Below are the code and all the weights of a small trained network. Each question names an input and a class and asks about switching units off, where a switched-off unit gives its printed mean instead of its output.

import numpy as np


def w(rows, s, z=0):
    codes = np.array(rows[::2]) - 128.0
    scale = np.full(codes.shape[1], s)
    scale[-1] = z or s
    return codes * scale


def f(y):
    return y / 2 * (1 + np.tanh(0.7978845608 * (y + 0.044715 * y**3)))


def log_softmax(a):
    a = a - a.max(-1, keepdims=True)
    return a - np.log(np.exp(a).sum(-1, keepdims=True))


def net(x, mask):
    res = np.array(x, float).reshape(1, 4) / 4 @ E
    y = f(res @ A[0][:, :-1].T + A[0][:, -1])
    res = res + np.where(mask, y, B[0][:, -1]) @ B[0][:, :-1]
    return log_softmax(res[-1] @ U[:, :-1].T + U[:, -1])


A, B = {}, {}
E = w([
[171,65,94,103],'x0',
[145,118,104,252],'x1',
[139,93,227,132],'x2',
[107,122,125,128],'x3',
],0.011)
A[0] = w([
[110,52,157,20,91],'n1',
[45,116,113,58,135],'n2',
[189,14,82,103,146],'n3',
[90,56,100,198,60],'n4',
[69,197,60,132,94],'n5',
[60,88,225,165,106],'n6',
[120,190,137,2,25],'n7',
[147,170,47,130,139],'n8',
[63,99,87,133,254],'n9',
[153,172,43,117,75],'n10',
[189,84,206,121,61],'n11',
[118,109,106,200,63],'n12',
],0.0093,0.0056)
B[0] = w([
[202,175,68,168,254],'n1',
[175,199,59,135,217],'n2',
[84,233,215,95,255],'n3',
[235,166,49,218,177],'n4',
[186,50,191,94,196],'n5',
[191,75,116,37,210],'n6',
[255,107,96,233,238],'n7',
[147,79,183,78,216],'n8',
[121,146,213,95,250],'n9',
[209,43,151,64,186],'n10',
[127,52,85,57,176],'n11',
[197,151,54,123,176],'n12',
],0.0091,0.0051)
U = w([
[164,110,62,183,36],'0',
[122,151,174,109,224],'1',
[120,113,139,112,255],'2',
[138,7,117,62,12],'3',
[35,170,144,126,41],'4',
],0.015,0.0082)

Each question gives the input, the list of numbers given to net, and the class t.
The units are the neurons (one row each of A and B). Each row of codes is followed by its name. A weight is (code - 128) times the scale printed after its matrix; where a second scale follows, it is the last column's (A, B and U).
mask holds one flag per neuron, in row order. A switched-off neuron (its flag False) gives its mean, the last column of its row in B, instead of its output. The means were averaged over made-up inputs and are rounded, as every weight is.
A unit's drop is (log p(t) with every unit on - log p(t) with that unit switched off) / (log p(t) with every unit on - log p(t) with every unit switched off).
The circuit of an input: a set's keep is (log p(t) with only the set's units on - log p(t) with every unit switched off) / (log p(t) with every unit on - log p(t) with every unit switched off). Starting from all 12 units, units are removed one at a time, each time the one whose removal leaves the highest keep (on an exact tie, the one counted first), for as long as the keep stays at least 0.8.
units of the circuit, in order: the units of the circuit, biggest drop first
k most important neurons: the k neurons with the biggest drops, biggest first
drop of u: that unit's drop, to one decimal
input [-5,-7,-5,4], class 0: units of the circuit, in order -> (n7)
input [-5,1,6,-1], class 3: units of the circuit, in order -> (n6, n3)
input [-2,-4,-2,0], class 0: units of the circuit, in order -> (n3, n7)
input [5,4,-5,6], class 2: units of the circuit, in order -> (n3, n7)
input [-6,-3,-7,6], class 3: units of the circuit, in order -> (n5, n3)
input [7,6,2,7], class 1: 2 most important neurons -> (n3, n7)
input [-5,-6,3,-2], class 0: units of the circuit, in order -> (n7, n3, n1)
input [2,6,-7,6], class 3: units of the circuit, in order -> (n8, n10)
input [-7,5,-7,-8], class 2: 3 most important neurons -> (n6, n11, n7)
input [4,-1,-7,5], class 3: 3 most important neurons -> (n10, n8, n5)
input [6,-5,0,-6], class 1: 2 most important neurons -> (n3, n4)
input [6,-8,-1,7], class 0: 2 most important neurons -> (n7, n1)
input [0,-8,-8,-8], class 0: 3 most important neurons -> (n7, n2, n1)
input [5,-4,4,-4], class 1: most important neuron -> (n3)
input [5,3,-7,-8], class 2: 2 most important neurons -> (n3, n6)
input [0,-4,4,-3], class 0: 2 most important neurons -> (n1, n3)
input [-2,-7,8,0], class 3: 2 most important neurons -> (n6, n11)
input [-5,-6,2,-2], class 0: 2 most important neurons -> (n7, n3)
input [7,-8,4,-1], class 0: drop of n1 -> 0.4
input [8,-3,3,8], class 1: drop of n3 -> 0.4
input [7,-8,-1,-6], class 0: drop of n9 -> 0.0
